[-10 -11   4 -22   3  -7  11  -9  -1   2  -4   5   9   8   1   1   8   7
   7 -27  -3   5  -9   8   3  -1 -15  -6  -3   8  -1 -16  -2  11   5   1
  -3  -3  18   2   0  -5   2   1] -> F > D
[-10  -7   6 -23  11  -3   4 -18  -2   4   2   6   6   8   4   4   0   9
   4 -12   0   8   2   4  -7   6 -13  -5  -1   6  -3 -14   0   4   1  -9
  -4  20  13   6   2  -6   2   5] -> F > G
[  5  -4 -14 -32   0 -12  -3 -14  -1   5  13   8   6  -4 -16  -3   3   2
  -1 -14 -18  12  10  -7  -4   1 -13   9  11   2   5  -3  -5   1  -1  -8
   0  -2  12   4  -4   3  -1   3] -> A > W
[ -1 -12   5 -38  -3   0   0 -20   0   7   2   5   4  -5   9   2   0   3
   1 -14 -12   4  13  -8   2  -1  -7  13   9   2  -7  -7   3   7   2  -6
   2  -1   6  -4  -8  -3  -7   1] -> A > Q
[ -4 -14  14 -42   0  -6  -2 -25   3   3  -1  17   4   6   8   1 -14  12
   5 -10  -8   4  11  -2   1  -1  -2   2   5  -1  -6  -5   0  12   1   0
  -6   3  12  -9  -2 -12   0  12] -> A > Q
[ -6  -6   4  -3  -1  -1  12   8  -2  -1   3   7   6  17  -1   2   7   5
   9  -9   2   2   2  10   2   3 -13   0  -6   1  -1  -7  -2  17   9  -9
  -1   6  16  -1  -1  -7   1   1] -> F > D
[ -8 -10   4 -36   5 -11   6 -21   5   1   0  15   7  18   5   8   7  11
  12 -19  -9   8   2   2   5   1 -17   3   1   7  -4 -13  -5   8   9 -25
   3   6  27  11  -1 -12   3   0] -> F > D
[ -9 -17  14 -44   3 -11   6 -34   2   5 -44  12   6   3   9 -22 -11  12
  20 -16  -9   4   0  20   5   4 -11   1   5  -1   0 -16  -3  14   9   1
   1  12  22  -2  -2 -11  -1  15] -> A > Q
[-10 -25  10 -44   3  -9   2 -25   6   6   0   9   4   1   7   0  -1   9
   5 -17  -5   5   5   1   7  -3  -6   1   8   5  -6  -7  -1  17   1  -1
   1   7  23  -4  -8  -8  -2  11] -> A > Q
[-12  -6  -3 -44   0  -7   3 -14   1  -1  -5  -3   8   1   0  -2   3   4
   7 -18 -19   3   7   3  -7  -2 -10  11   4   6  -9  -6  -3  17   4   0
  -9   8   6   0  -6  -3  -8   7] -> A > Q
[ -7  -9  -7 -24   2   3   4 -13   9   1   0   3   6  -3  11  -1  -9   0
   5 -19   5   1   7  -5   6  -2   0  11   6   2   0   2   3   7  -3   6
  -2   3   0  -2  -3  -2  -4   9] -> A > Q
[ -8 -12   7 -19  13  -6   3  -9  -4  -5   2   2   6  20   2  -3  -2   9
  12 -10   1   6   0   6   8   2 -13  -4  -1   2  -5 -12   1   8   3  -7
   5   9  19  -2  -4 -14  18   7] -> F > D
[ -4  -8 -22 -27  -5  -2   4 -13   6   0   4   7   9  -4  -5   0   8   2
   2 -13 -14   0   5   2  -9  -3  -9  13   6  -2  -5  -5  -1  13  -4 -12
  -6   6   9   5  -4  -5  -5   2] -> A > Q
[ -8   0   1 -16 -12   0  12  -7   2   3   1   6   4   7   2   2   0   9
   9 -13   1  -2  -4  10   3  -2 -16   2  -6   4  -2  -8  -3   9   2  -8
  -5  10  17  -5  -6 -13   2   0] -> F > G
[  1 -17   0 -44   2 -12   0 -25   8   8   3   8   3  -4  10   2 -11   7
   8 -14 -12  11  11  -2   6   1  -8   2   7 -10 -11  -4   1  11   8  -1
   1   0  15  -5  -8 -10   6  15] -> A > Q
[ -8 -10   5 -21   5 -12   3  -7   1   9   9  12   4   2   8  -3  11  10
   2  -7  -7   7   0  12   3  -5 -24  -3  -1   0  -3 -13  -1   9   7 -12
   2   6  28  -2  -4 -14   4   3] -> F > D
[ -5 -12   3 -44  10 -15   6 -44   6   7   3   9   3   7  10  -6  -2   3
  14 -17 -16  15  11  -2   7   1 -17  -4  15  -3  -5  -4  -1  17   7  -4
   3  -1  20   1  -2  -8   0   6] -> A > Q
[ -3 -13  -2 -43  -4 -23   3 -16   7   5   6  15   3  -3   1   3   2   6
   0  -8 -14   3  14  -5  -5   7  -4   9   4  -4  -6  -6   0   9  -1  -2
 -10   6   9  -1  -4  -3  -3   4] -> A > Q
[ 13  -1  -7 -22  -1  -8   2  -9  -1  17  14   8  -3  -4   2   4  -2  -2
  -1  -4 -14  10   7   0  -4   3 -16   5  27   3  -3   0   4  -2   6  -7
  -2  -4  36   4   1  -4   1   1] -> A > Q
[  5  -6   2  -4   5 -10   6  -8   1  16   9   9  -6  19  11   1   0   9
   0  -2  -7  17  -8   9   6   4 -15  -2   2 -15   6  -8  -3  -1   9 -29
   7  -5  30   3   3 -11   6   1] -> F > G
[-20  -8   0 -28   4   1  13 -13  -2   0   1  10  17   7  -4  -1   8  13
  10 -19   0   0   1   7  -8  -4  -7   4  -6   2  -6 -18  -7  13  -3 -10
  -7  13  21   2  -8  -2   1  -1] -> F > D
[ -3 -23   0 -44  10  -5   9 -29  -1   6   2  -2  16   1  12 -10   0  17
   9 -17  -3   3   5   2   2   8 -11   1   5   2 -12 -16   0  18  -3   3
   2   8  16  -3 -10 -10   4  12] -> A > W
[-12  -1   1 -34   5  -5   8 -12   0   3   2  11   7  10   0   6   6  -7
   6 -17 -11   6   1   6   3  -4 -18   1   0   3  -1 -11   1  16   5 -12
  -7  11  19   2  -7 -14   0  -2] -> F > D
[-27   3 -14 -18  -1   1   2   0   2  -4   3  31  10  10 -14   3  14  -9
  -2 -15  -9  -2   5   8 -14  -1  -8  15  -4   8  -3   2   8  -2  -8 -11
  -8   7  -9   4  -3   2   8 -15] -> F > G
[  1 -19  14 -44  -4 -11   8 -25   1   6   5   5   0   4  13   0 -16  11
   2 -13 -11   7   8  -5   8   2  -5   3  17 -11  -4  -2   0  10   3  -1
  -3 -15  14  -1 -13 -11   1  19] -> A > Q
[ -3  -5  11 -29   7  -6  13 -16  -6  10   1   5   3  13   6   3   2   9
   9 -14   0  -1  -5  11  10  -6 -22  -1  -1   4   5 -14   1  12   3  -6
  -3  15  17  -9 -11  -4   4   3] -> F > G
[ -4 -17 -14 -44  -3   2  -1 -30  13   2   4   9   8   2  -4   5   5   2
   5 -18 -21  15  15  -5  -8  -1 -10  17  11  -2  -5   9  -2  10   7 -16
  -6   5  13   2  -8   4  -3   3] -> A > Q
[ -2 -10   7 -41   0  -8   6 -17   1   3   0   7   0  -2  10  -1   2  10
   6 -15  -3  -5   9   1   4   8 -18  -3   6   7  -7  -9   4  12   4  11
   5   2  13 -14  -4 -11   3   9] -> A > Q
[ -9 -11  -3 -41   6   4   9 -20   9  -1  -1   0  28  -4   3  -2   1   5
  -1  -2   0  -1   8  -5  -7  -2   0   4   5   3  -4  -3  -1   9  -7   6
  -2   5   0  -3  -7  -3  -2   9] -> A > W

[  2  -7  -8  -3   7   0  -4   4   2  -3  -5  -4   2   1  -2   6  -4   1
   0   6   3   5   1   3  -3   2  -3  -5  -4  -3   5   6  -7  -4  -2  15
   3   0  -7  -3 -12   0   1  -5] -> bq > Mj
[ 19 -19   2  -8  11 -16   6   4   5   4  -4   7   4   6   6   5   2   2
   0   9 -15  -6  -4  -3   1  -1  -7   5  10 -12  -2   7   1  14  -5  -1
  -2 -12   4  -2   1   0   1  -4] -> Bs > qb
[  1  -9  -7  -4  18  -3  -7   2   3  -1 -13   0   1   2   2   3  -4  -1
   2   3   4   4   2   7   0   3  -2  -7  -4  -2   7   4  -5   0   0  10
   2   0   0  -2 -12  -2  -1  -7] -> bq > Mj
[  5  -9   5 -18  -1  -5  -1   4  12  -5   6   3   5  -1  -1  11   0  -9
  -4   7 -10   3  -5   9   0   2  -8  -2   9  -1   3  -1  -1   7  -1  -2
  -2  -6  10   0 -12   1   0  -3] -> Bs > hf
[  3 -10  -1   1   8 -10   4   9   2   6   0   4   3   4   3   0   2  -1
   1   4  -8  -7  -7  -3   2  -1  -4  -1   2  -9   4   9   6  11  -4   2
  -1 -12   2  -1   7   0   0  -2] -> Bs > qb
[  9 -19   2  -9   4  -9  -1   4   9   3   4   1   1   3   2   6  -2   0
  -3  10  -4  -4  -4   0  -2  -2  -9  -1   9  -4   2   5  -1   8  -6   6
  -2  -8   0  -2  -7  -2   3  -1] -> Bs > qb
[  6 -18  -8 -14  10  -3   2  -1  -3  -1  -9  -3   0   3   4   3  -6   2
   3   6   2  12   7   2   1   3  -4   4   1 -12   8   2  -5   2  -2  11
   1   6  -4  -3  -8   5  -4  -4] -> bq > Qz
[  7 -16   2 -14   2 -11   5   3  11   4   2   1   1   6   2   1  -3  -5
   1  16  -8  -2  -7  27   0   1 -10   1  11  -7   3   6  -2  17  -8   6
  -3  -6   3  -6  -7  -4   4  -5] -> Bs > qb
[  6  -8  -8   0  13   1   4   4  -6  -3 -12   0   5   6   0   3  -3   0
   3   4   1   5   4   0   3   5  -1   4  -6 -15   4   8  -4  -2   1  17
   0   5  -8  -2  -2   8  -2  -2] -> bq > Qz
[  9 -16  -5  -8  10  -7   6   7   4   1  -1   3   4   2  -3   7   0   0
   5   9 -12   4  -6  -8   0  -1  -9  -2  11  -8   3   3  -1  17  -6   5
  -1  -9   4  -4  -5   2   2  -2] -> Bs > qb
[  4 -10  -6   0  13  -2   4   0  -9  -1  -9   1   3   0   1   1  -7  -2
   4   4   4   2   3   1   0  -1   0   2  -4 -12   6   1  -3   5   0  13
   0   5  -3  -2  -3  11  -5  -3] -> bq > Qz
[  4  -4  -5 -10   7  -2  -1   1   0   1  -9   1   1   5   2   2  -1   3
   0   6   3   4   5   5   2   4  -2   5  -3 -12   6   2   0   0   2  10
   0   5  -7   0  -8   4  -2  -3] -> bq > Qz
[ -1   0 -14   3  17   2  -8   3  -3  -1 -10   0   3  -1  -3   4  -6   4
   3  -4   4   6   4   7   1   7   3  -8  -5  -7   8   5  -2  -7   4  12
   1   2  -6   1  -6  -1  -1  -7] -> bq > Mj
[  0  -1  -3  -7   4  -3  -4   2  -1  -7  -5   0   7   6   1   5  -2   0
   0  -1  -3   7   4   4   2   3  -3  -3  -2  -2   4   8  -1  -5   0   5
   2  -1  -1  -1 -12   0   2  -3] -> bq > Mj
[ -2  -2 -10   1  11  -1  -3  -3  -4  -4  -7  -4   1  -4   2  -5  -9   0
   1   2   7   9   5  10   2  -2   6  -3 -14  -5  12   3  -2 -11   1  10
   0   4 -11   3  -3   2  -2   1] -> bq > Mj
